Below are the code and all the weights of a small trained network. Each question names an input and a target symbol and asks about switching units off, where a switched-off unit gives its printed mean instead of its output.

import numpy as np


def w(rows, s, z=0):
    codes = np.array(rows[::2]) - 128.0
    scale = np.full(codes.shape[1], s)
    scale[-1] = z or s
    return codes * scale


def f(y):
    return y / 2 * (1 + np.tanh(0.7978845608 * (y + 0.044715 * y**3)))


def softmax(a):
    e = np.exp(a - a.max(-1, keepdims=True))
    return e / e.sum(-1, keepdims=True)


def log_softmax(a):
    a = a - a.max(-1, keepdims=True)
    return a - np.log(np.exp(a).sum(-1, keepdims=True))


def net(x, mask):
    ids = ['βδεπτφψ'.index(c) for c in x.split()]
    T = len(ids)
    res = E[ids] + P[:T]
    u = 0
    for l in range(2):
        r = res
        for j in range(2):
            rows = slice(4 * j, 4 * j + 4)
            q, k, v = (r @ M[l][rows].T for M in (Q, K, V))
            z = softmax(np.where(np.tri(T) > 0, q @ k.T / 4**0.5, -1e9)) @ v
            o = O[l][rows]
            res = res + np.where(mask[u + j], z, o[:, -1]) @ o[:, :-1]
        u += 2
        y = f(res @ A[l][:, :-1].T + A[l][:, -1])
        res = res + np.where(mask[u : u + 12], y, B[l][:, -1]) @ B[l][:, :-1]
        u += 12
    return log_softmax(res[-1] @ U[:, :-1].T + U[:, -1])


Q, K, V, O, A, B = {}, {}, {}, {}, {}, {}
E = w([
[220,189,80,169,196,139,43],'β',
[209,118,253,172,112,162,166],'δ',
[59,100,204,66,228,121,72],'ε',
[113,88,190,207,107,84,51],'π',
[140,121,170,95,188,131,148],'τ',
[104,153,141,80,130,100,68],'φ',
[180,20,157,112,137,62,187],'ψ',
],0.016)
P = w([
[151,254,221,12,235,59,161],'0',
[136,104,182,150,132,141,2],'1',
[141,132,142,118,119,153,45],'2',
[130,134,143,116,111,125,78],'3',
[128,138,152,119,110,109,91],'4',
[129,138,161,124,98,94,110],'5',
[132,142,176,136,98,87,122],'6',
[127,153,189,142,90,81,126],'7',
[110,157,196,151,116,74,135],'8',
],0.0081)
Q[0] = w([
[128,177,117,118,111,193,170],'L0H0',
[89,119,21,153,86,171,219],'L0H0',
[180,147,151,121,164,90,151],'L0H0',
[220,157,182,143,198,136,125],'L0H0',
[96,116,104,56,178,152,69],'L0H1',
[127,195,67,250,138,158,170],'L0H1',
[117,100,124,128,167,238,178],'L0H1',
[156,91,162,144,190,93,106],'L0H1',
],0.012)
K[0] = w([
[106,123,53,116,81,171,88],'L0H0',
[82,26,117,150,92,230,152],'L0H0',
[146,154,111,117,108,12,80],'L0H0',
[160,134,156,148,187,93,90],'L0H0',
[133,110,153,67,154,113,64],'L0H1',
[162,115,48,183,99,200,67],'L0H1',
[74,95,180,161,106,140,117],'L0H1',
[166,161,223,101,135,112,181],'L0H1',
],0.011)
V[0] = w([
[104,196,69,116,254,84,114],'L0H0',
[87,211,28,143,134,176,11],'L0H0',
[48,101,214,186,209,204,109],'L0H0',
[160,52,50,160,86,87,89],'L0H0',
[210,76,165,191,217,112,30],'L0H1',
[115,121,146,54,104,88,227],'L0H1',
[150,157,57,175,124,122,136],'L0H1',
[74,61,132,242,45,9,117],'L0H1',
],0.0065)
O[0] = w([
[111,143,86,122,113,155,232,253],'L0H0',
[77,59,59,89,61,106,255,160],'L0H0',
[183,127,183,125,26,221,93,133],'L0H0',
[116,210,147,101,150,12,185,67],'L0H0',
[126,178,144,81,39,155,215,232],'L0H1',
[125,108,154,200,168,133,21,110],'L0H1',
[64,131,125,119,124,107,158,102],'L0H1',
[164,170,117,36,110,134,93,61],'L0H1',
],0.0074,0.013)
A[0] = w([
[105,85,145,137,1,179,159,121],'L0N0',
[91,67,159,131,116,137,77,164],'L0N1',
[163,26,209,107,162,76,189,2],'L0N2',
[52,128,80,96,104,67,194,61],'L0N3',
[117,133,122,14,174,90,185,110],'L0N4',
[190,179,25,81,150,174,97,89],'L0N5',
[76,112,115,122,72,15,190,31],'L0N6',
[4,87,143,83,162,137,87,123],'L0N7',
[100,43,233,77,101,95,127,150],'L0N8',
[154,71,76,137,158,156,182,71],'L0N9',
[156,142,17,93,118,72,171,153],'L0N10',
[222,161,79,55,185,131,139,86],'L0N11',
],0.0089,0.0065)
B[0] = w([
[85,173,106,106,168,129,145,254],'L0N0',
[177,158,163,90,93,122,205,156],'L0N1',
[118,137,157,176,75,188,99,158],'L0N2',
[105,121,188,134,131,105,70,208],'L0N3',
[163,159,204,156,141,54,120,182],'L0N4',
[206,118,69,255,127,192,194,146],'L0N5',
[119,108,187,194,179,130,63,184],'L0N6',
[197,176,174,145,35,70,179,138],'L0N7',
[182,186,106,98,113,138,134,176],'L0N8',
[126,108,211,85,155,108,138,182],'L0N9',
[119,74,172,140,67,129,131,218],'L0N10',
[154,205,125,205,182,144,148,144],'L0N11',
],0.0094,0.016)
Q[1] = w([
[127,181,142,138,254,165,137],'L1H0',
[149,110,26,135,114,219,68],'L1H0',
[74,135,88,209,187,32,105],'L1H0',
[224,191,128,176,43,138,138],'L1H0',
[69,125,147,61,31,113,240],'L1H1',
[156,85,168,127,155,94,66],'L1H1',
[217,191,90,177,71,247,148],'L1H1',
[108,92,158,142,168,106,69],'L1H1',
],0.01)
K[1] = w([
[102,95,144,103,142,135,149],'L1H0',
[99,143,90,136,6,112,148],'L1H0',
[106,113,160,145,94,156,87],'L1H0',
[124,167,96,163,165,73,148],'L1H0',
[176,126,91,129,126,96,63],'L1H1',
[122,112,111,183,117,124,171],'L1H1',
[103,180,189,83,239,172,82],'L1H1',
[139,106,127,166,77,99,218],'L1H1',
],0.014)
V[1] = w([
[85,62,206,126,189,97,191],'L1H0',
[99,112,210,69,101,93,214],'L1H0',
[99,127,89,132,191,80,164],'L1H0',
[153,118,144,211,165,148,169],'L1H0',
[182,78,153,203,93,92,122],'L1H1',
[110,172,145,148,191,91,59],'L1H1',
[188,156,151,117,111,1,100],'L1H1',
[149,140,102,178,163,109,164],'L1H1',
],0.0079)
O[1] = w([
[71,167,95,223,92,141,178,243],'L1H0',
[121,80,86,78,131,99,171,244],'L1H0',
[115,148,119,119,183,50,133,89],'L1H0',
[73,105,139,234,57,98,108,249],'L1H0',
[141,46,137,175,141,182,114,178],'L1H1',
[65,171,141,166,150,157,146,115],'L1H1',
[131,158,254,110,153,103,107,147],'L1H1',
[193,173,109,115,232,149,90,130],'L1H1',
],0.0084,0.015)
A[1] = w([
[120,129,94,45,30,171,149,13],'L1N0',
[135,130,222,86,45,146,117,63],'L1N1',
[33,95,129,72,107,88,16,185],'L1N2',
[146,39,59,72,79,146,241,104],'L1N3',
[138,69,85,184,224,203,163,197],'L1N4',
[173,182,198,147,120,185,190,169],'L1N5',
[70,121,66,119,140,146,39,148],'L1N6',
[115,2,194,102,99,117,157,2],'L1N7',
[81,91,126,200,43,89,113,120],'L1N8',
[168,155,64,82,103,202,113,45],'L1N9',
[121,165,176,141,103,94,157,85],'L1N10',
[54,121,129,129,70,87,139,85],'L1N11',
],0.0092,0.0063)
B[1] = w([
[102,107,52,176,115,96,111,152],'L1N0',
[145,142,106,132,187,131,63,182],'L1N1',
[170,177,112,162,130,173,211,129],'L1N2',
[128,138,126,123,190,124,143,188],'L1N3',
[137,149,171,143,72,108,112,152],'L1N4',
[118,94,77,103,113,81,136,218],'L1N5',
[204,251,100,121,174,196,225,127],'L1N6',
[163,119,92,112,105,172,98,188],'L1N7',
[134,164,134,123,144,125,101,252],'L1N8',
[109,180,173,102,139,127,125,139],'L1N9',
[110,126,119,117,87,186,115,189],'L1N10',
[164,141,117,97,159,130,104,200],'L1N11',
],0.014,0.034)
U = w([
[126,186,87,146,19,85,131,129],'β',
[28,139,47,129,119,110,102,83],'δ',
[114,226,130,19,66,47,88,95],'ε',
[11,181,144,138,149,74,57,99],'π',
[73,101,153,44,112,111,148,254],'τ',
[132,254,123,112,161,167,135,121],'φ',
[94,139,90,100,86,169,84,68],'ψ',
],0.0049,0.0097)

Each question gives the input, a string of symbols that net reads in full, and the target symbol t.
The units are the heads (4 rows each of Q, K, V and O) and the neurons (one row each of A and B). Each row of codes is followed by its name. A weight is (code - 128) times the scale printed after its matrix; where a second scale follows, it is the last column's (O, A, B and U).
mask holds one flag per unit, layer by layer, with each layer's heads first. A switched-off unit (its flag False) gives its mean, the last column of its rows in O or B, instead of its output. The means were averaged over made-up inputs and are rounded, as every weight is.
A unit's drop is (log p(t) with every unit on - log p(t) with that unit switched off) / (log p(t) with every unit on - log p(t) with every unit switched off).
The circuit of an input: a set's keep is (log p(t) with only the set's units on - log p(t) with every unit switched off) / (log p(t) with every unit on - log p(t) with every unit switched off). Starting from the 12 units with the biggest drops (on a tie, the unit counted first), units are removed one at a time, each time the one whose removal leaves the highest keep (on an exact tie, the one counted first), for as long as the keep stays at least 0.8.
units of the circuit, in order: the units of the circuit, biggest drop first
k most important neurons: the k neurons with the biggest drops, biggest first
top k neurons in layer l: the k neurons of layer l with the biggest drops, biggest first
heads that matter: for each layer, one digit per head in row order, 1 if its drop is at least 0.15 and else 0, layers parted by /
input ε β ε β, target δ: heads that matter	11 / 01
input δ β β δ δ, target ψ: units of the circuit, in order	L0H0; L1H0; L1N1; L1N7
input δ β ε ψ β β β δ, target ψ: top 3 neurons in layer 0	L0N5; L0N10; L0N0
input π ψ ψ β β ε δ, target ε: 4 most important neurons	L0N5; L0N2; L0N11; L0N10
input τ φ β β τ ε, target β: top 2 neurons in layer 1	L1N3; L1N11
input β π π, target π: heads that matter	11 / 11
input ψ δ φ, target π: units of the circuit, in order	L0H0; L1H1
input ε π β β ψ β τ β φ, target δ: heads that matter	10 / 01
input ε β β β φ, target φ: heads that matter	00 / 11
input τ β τ, target β: units of the circuit, in order	L0H1; L1N4; L1N1; L1H1
input φ ψ ψ φ, target τ: units of the circuit, in order	L1H0; L1N8; L0N2
input δ ψ ψ δ β φ, target φ: heads that matter	00 / 10
input π β ψ β β β, target ε: units of the circuit, in order	L0H1; L1H1; L0H0; L1N11
input ψ β ψ τ ε, target ε: top 3 neurons in layer 0	L0N5; L0N6; L0N1
input φ β ψ δ δ φ β β, target τ: most important neuron	L0N10
input π φ δ ψ β β, target ε: units of the circuit, in order	L0H1; L1H0
input δ β δ φ ε β τ ε, target ψ: units of the circuit, in order	L0H0; L0N0; L1H0
input τ ψ ψ β π β, target β: heads that matter	00 / 10
input φ φ ψ, target τ: heads that matter	01 / 10
input ψ τ β φ β, target π: units of the circuit, in order	L0H0; L1H1; L1N7
input π φ ψ ε ψ ψ ε π δ, target ε: heads that matter	11 / 10
input ψ ψ τ, target π: 2 most important neurons	L1N7; L0N0
input β δ ψ, target ψ: heads that matter	11 / 01
input δ β δ ψ π ψ π, target ψ: heads that matter	11 / 11
